Below are the code and all the weights of a small trained network. Each question names an input and a target symbol and asks about switching units off, where a switched-off unit gives its printed mean instead of its output.

import numpy as np


def w(rows, s, z=0):
    codes = np.array(rows[::2]) - 128.0
    scale = np.full(codes.shape[1], s)
    scale[-1] = z or s
    return codes * scale


def softmax(a):
    e = np.exp(a - a.max(-1, keepdims=True))
    return e / e.sum(-1, keepdims=True)


def log_softmax(a):
    a = a - a.max(-1, keepdims=True)
    return a - np.log(np.exp(a).sum(-1, keepdims=True))


def net(x, mask):
    ids = ['βεζλμπστω'.index(c) for c in x.split()]
    T = len(ids)
    res = E[ids] + P[:T]
    u = 0
    for l in range(3):
        r = res
        for j in range(3):
            rows = slice(3 * j, 3 * j + 3)
            q, k, v = (r @ M[l][rows].T for M in (Q, K, V))
            z = softmax(np.where(np.tri(T) > 0, q @ k.T / 3**0.5, -1e9)) @ v
            o = O[l][rows]
            res = res + np.where(mask[u + j], z, o[:, -1]) @ o[:, :-1]
        u += 3
    return log_softmax(res[-1] @ U[:, :-1].T + U[:, -1])


Q, K, V, O = {}, {}, {}, {}
E = w([
[209,166,228,111,159,237],'β',
[249,58,84,178,114,151],'ε',
[167,179,187,195,108,54],'ζ',
[34,187,178,127,112,153],'λ',
[111,81,72,107,125,251],'μ',
[119,95,96,15,254,21],'π',
[124,19,201,148,81,137],'σ',
[76,103,57,181,78,80],'τ',
[149,246,69,157,149,172],'ω',
],0.0084)
P = w([
[135,123,117,108,115,120],'0',
[108,117,144,219,204,120],'1',
[162,116,105,25,44,121],'2',
[91,96,143,250,255,139],'3',
[170,167,107,4,17,111],'4',
[96,84,160,247,231,146],'5',
],0.0053)
Q[0] = w([
[89,101,156,236,254,168],'0.h1',
[162,160,102,36,10,137],'0.h1',
[167,145,118,56,47,95],'0.h1',
[122,116,121,95,190,96],'0.h2',
[112,147,135,187,76,157],'0.h2',
[123,148,136,173,57,167],'0.h2',
[110,107,133,155,167,117],'0.h3',
[141,133,126,107,102,133],'0.h3',
[123,144,121,135,136,128],'0.h3',
],0.0086)
K[0] = w([
[115,104,126,120,251,99],'0.h1',
[149,142,122,122,27,154],'0.h1',
[143,143,136,137,45,148],'0.h1',
[140,120,114,83,177,87],'0.h2',
[140,134,138,151,55,168],'0.h2',
[126,136,138,166,74,163],'0.h2',
[144,147,126,116,108,133],'0.h3',
[110,117,131,144,146,126],'0.h3',
[133,119,129,120,124,126],'0.h3',
],0.013)
V[0] = w([
[143,129,110,27,122,79],'0.h1',
[96,138,145,234,157,152],'0.h1',
[148,129,105,2,117,70],'0.h1',
[142,128,110,34,204,71],'0.h2',
[115,132,144,197,69,169],'0.h2',
[112,131,152,206,66,178],'0.h2',
[118,127,146,132,123,123],'0.h3',
[118,136,155,103,123,108],'0.h3',
[118,113,168,139,114,130],'0.h3',
],0.0073)
O[0] = w([
[149,144,122,22,56,110,30],'0.h1',
[99,118,135,219,223,113,244],'0.h1',
[152,147,122,2,40,109,2],'0.h1',
[109,106,136,63,218,88,39],'0.h2',
[149,153,119,183,49,165,187],'0.h2',
[150,150,118,187,50,166,193],'0.h2',
[139,135,120,128,128,131,137],'0.h3',
[140,119,110,128,165,129,74],'0.h3',
[148,156,103,117,118,125,172],'0.h3',
],0.0065,0.00072)
Q[1] = w([
[77,35,194,165,172,107],'1.h1',
[127,165,95,85,115,151],'1.h1',
[119,67,175,179,157,98],'1.h1',
[42,76,208,104,163,163],'1.h2',
[178,151,103,180,116,95],'1.h2',
[67,97,165,79,148,166],'1.h2',
[152,135,29,140,165,147],'1.h3',
[110,100,64,194,255,150],'1.h3',
[183,157,36,88,77,144],'1.h3',
],0.008)
K[1] = w([
[144,182,123,86,28,138],'1.h1',
[109,106,119,117,202,94],'1.h1',
[152,179,132,126,31,165],'1.h1',
[101,108,157,255,103,197],'1.h2',
[121,113,118,66,182,86],'1.h2',
[132,136,140,197,86,163],'1.h2',
[160,172,106,178,12,193],'1.h3',
[170,181,113,85,11,145],'1.h3',
[113,119,109,221,166,159],'1.h3',
],0.0081)
V[1] = w([
[99,119,190,134,95,142],'1.h1',
[148,125,65,151,155,138],'1.h1',
[115,121,171,162,102,155],'1.h1',
[118,126,160,145,112,135],'1.h2',
[152,150,71,97,125,117],'1.h2',
[112,117,109,112,163,122],'1.h2',
[149,150,68,158,139,159],'1.h3',
[84,82,211,112,127,109],'1.h3',
[180,170,12,142,116,142],'1.h3',
],0.011)
O[1] = w([
[171,161,66,103,143,108,122],'1.h1',
[103,115,211,66,90,104,160],'1.h1',
[165,146,104,74,121,93,143],'1.h1',
[142,142,70,103,152,139,184],'1.h2',
[110,105,224,117,93,124,1],'1.h2',
[130,119,167,183,111,101,96],'1.h2',
[103,88,186,79,109,117,166],'1.h3',
[170,181,34,145,123,135,117],'1.h3',
[71,82,254,133,126,119,158],'1.h3',
],0.0062,0.0016)
Q[2] = w([
[152,94,133,149,130,170],'2.h1',
[75,167,130,141,152,93],'2.h1',
[93,100,130,226,255,135],'2.h1',
[154,96,145,39,57,103],'2.h2',
[130,140,159,201,140,150],'2.h2',
[165,215,142,101,53,133],'2.h2',
[163,177,141,60,92,153],'2.h3',
[105,86,84,72,70,50],'2.h3',
[150,155,179,79,91,145],'2.h3',
],0.0086)
K[2] = w([
[143,96,139,67,146,107],'2.h1',
[135,157,119,154,55,180],'2.h1',
[140,160,147,36,19,125],'2.h1',
[96,78,155,233,182,150],'2.h2',
[157,103,170,36,117,92],'2.h2',
[129,125,117,147,226,101],'2.h2',
[148,135,111,211,192,183],'2.h3',
[70,66,107,140,254,51],'2.h3',
[113,125,147,223,156,157],'2.h3',
],0.0084)
V[2] = w([
[150,6,80,39,142,158],'2.h1',
[21,108,74,94,113,216],'2.h1',
[209,69,135,74,157,130],'2.h1',
[159,15,92,175,28,112],'2.h2',
[16,139,78,101,108,231],'2.h2',
[195,71,139,113,118,239],'2.h2',
[96,43,58,128,86,24],'2.h3',
[183,185,188,161,146,213],'2.h3',
[202,80,151,117,118,254],'2.h3',
],0.0072)
O[2] = w([
[112,119,122,20,66,88,184],'2.h1',
[55,129,92,81,85,206,118],'2.h1',
[151,99,126,56,116,61,147],'2.h1',
[181,160,139,119,2,113,247],'2.h2',
[44,114,63,86,85,238,82],'2.h2',
[152,69,82,63,88,93,136],'2.h2',
[140,223,165,124,54,131,254],'2.h3',
[139,46,106,149,164,114,15],'2.h3',
[147,42,89,79,101,96,83],'2.h3',
],0.0096,0.0015)
U = w([
[155,64,72,93,203,91,150],'β',
[165,80,213,110,82,51,67],'ε',
[209,152,143,209,179,75,30],'ζ',
[90,151,24,164,163,224,63],'λ',
[47,80,113,61,81,166,152],'μ',
[98,180,147,60,182,75,252],'π',
[228,183,3,126,68,104,217],'σ',
[100,195,212,173,32,189,134],'τ',
[37,58,232,142,176,143,83],'ω',
],0.0052,0.0011)

Each question gives the input, a string of symbols that net reads in full, and the target symbol t.
The units are the heads (3 rows each of Q, K, V and O). Each row of codes is followed by its name. A weight is (code - 128) times the scale printed after its matrix; where a second scale follows, it is the last column's (O and U).
mask holds one flag per head, layer by layer. A switched-off head (its flag False) gives its mean, the last column of its rows in O, instead of its output. The means were averaged over made-up inputs and are rounded, as every weight is.
A unit's drop is (log p(t) with every unit on - log p(t) with that unit switched off) / (log p(t) with every unit on - log p(t) with every unit switched off).
The circuit of an input: a set's keep is (log p(t) with only the set's units on - log p(t) with every unit switched off) / (log p(t) with every unit on - log p(t) with every unit switched off). Starting from all 9 units, units are removed one at a time, each time the one whose removal leaves the highest keep (on an exact tie, the one counted first), for as long as the keep stays at least 0.8.
units of the circuit, in order: the units of the circuit, biggest drop first
unit that matters most: the unit with the biggest drop
heads that matter: for each layer, one digit per head in row order, 1 if its drop is at least 0.15 and else 0, layers parted by /
input τ τ τ ζ τ ω, target τ: unit that matters most -> 2.h3
input σ λ τ, target λ: heads that matter -> 100 / 000 / 110
input σ ζ β, target ζ: units of the circuit, in order -> (2.h1 0.h1 2.h2)
input σ τ β β ζ, target β: units of the circuit, in order -> (2.h3 0.h1 2.h2)
input μ τ β β ω λ, target ω: heads that matter -> 100 / 001 / 000
input λ π τ β ω, target ω: units of the circuit, in order -> (0.h2 2.h2 1.h1)
input ω σ λ τ, target λ: units of the circuit, in order -> (0.h1 2.h2 2.h1)
input ζ σ ω ω π, target π: units of the circuit, in order -> (0.h2 2.h3)
input μ π β σ, target σ: units of the circuit, in order -> (1.h3 0.h1 0.h2)
input β σ λ τ ε λ, target ε: heads that matter -> 100 / 001 / 110
input λ σ μ λ, target μ: units of the circuit, in order -> (2.h1 2.h2 0.h1)
input σ τ τ σ, target τ: heads that matter -> 100 / 000 / 011
input σ π ω σ ζ, target ζ: units of the circuit, in order -> (0.h2 1.h3 2.h2)
input ζ τ π ε λ, target λ: heads that matter -> 010 / 001 / 010
input β τ ε μ, target ε: units of the circuit, in order -> (2.h2 0.h1 1.h3 2.h1)
input λ τ τ μ, target τ: units of the circuit, in order -> (2.h3 0.h1 2.h2)
input λ τ σ λ ζ λ, target ζ: unit that matters most -> 0.h1
input σ ζ π β σ, target σ: units of the circuit, in order -> (0.h2 1.h3)
input σ ε τ β λ ω, target λ: heads that matter -> 100 / 000 / 010
input ζ ω τ τ β σ, target β: unit that matters most -> 0.h1
input ε ω π ζ, target ζ: heads that matter -> 110 / 011 / 110
input ω τ λ σ λ, target σ: units of the circuit, in order -> (0.h1 1.h3)
input ω ω σ ε, target σ: heads that matter -> 100 / 001 / 010
input τ σ ζ, target σ: units of the circuit, in order -> (1.h3 0.h1)
input ζ ω π τ, target τ: heads that matter -> 110 / 000 / 001
input μ μ π β β ω, target ω: heads that matter -> 010 / 110 / 010
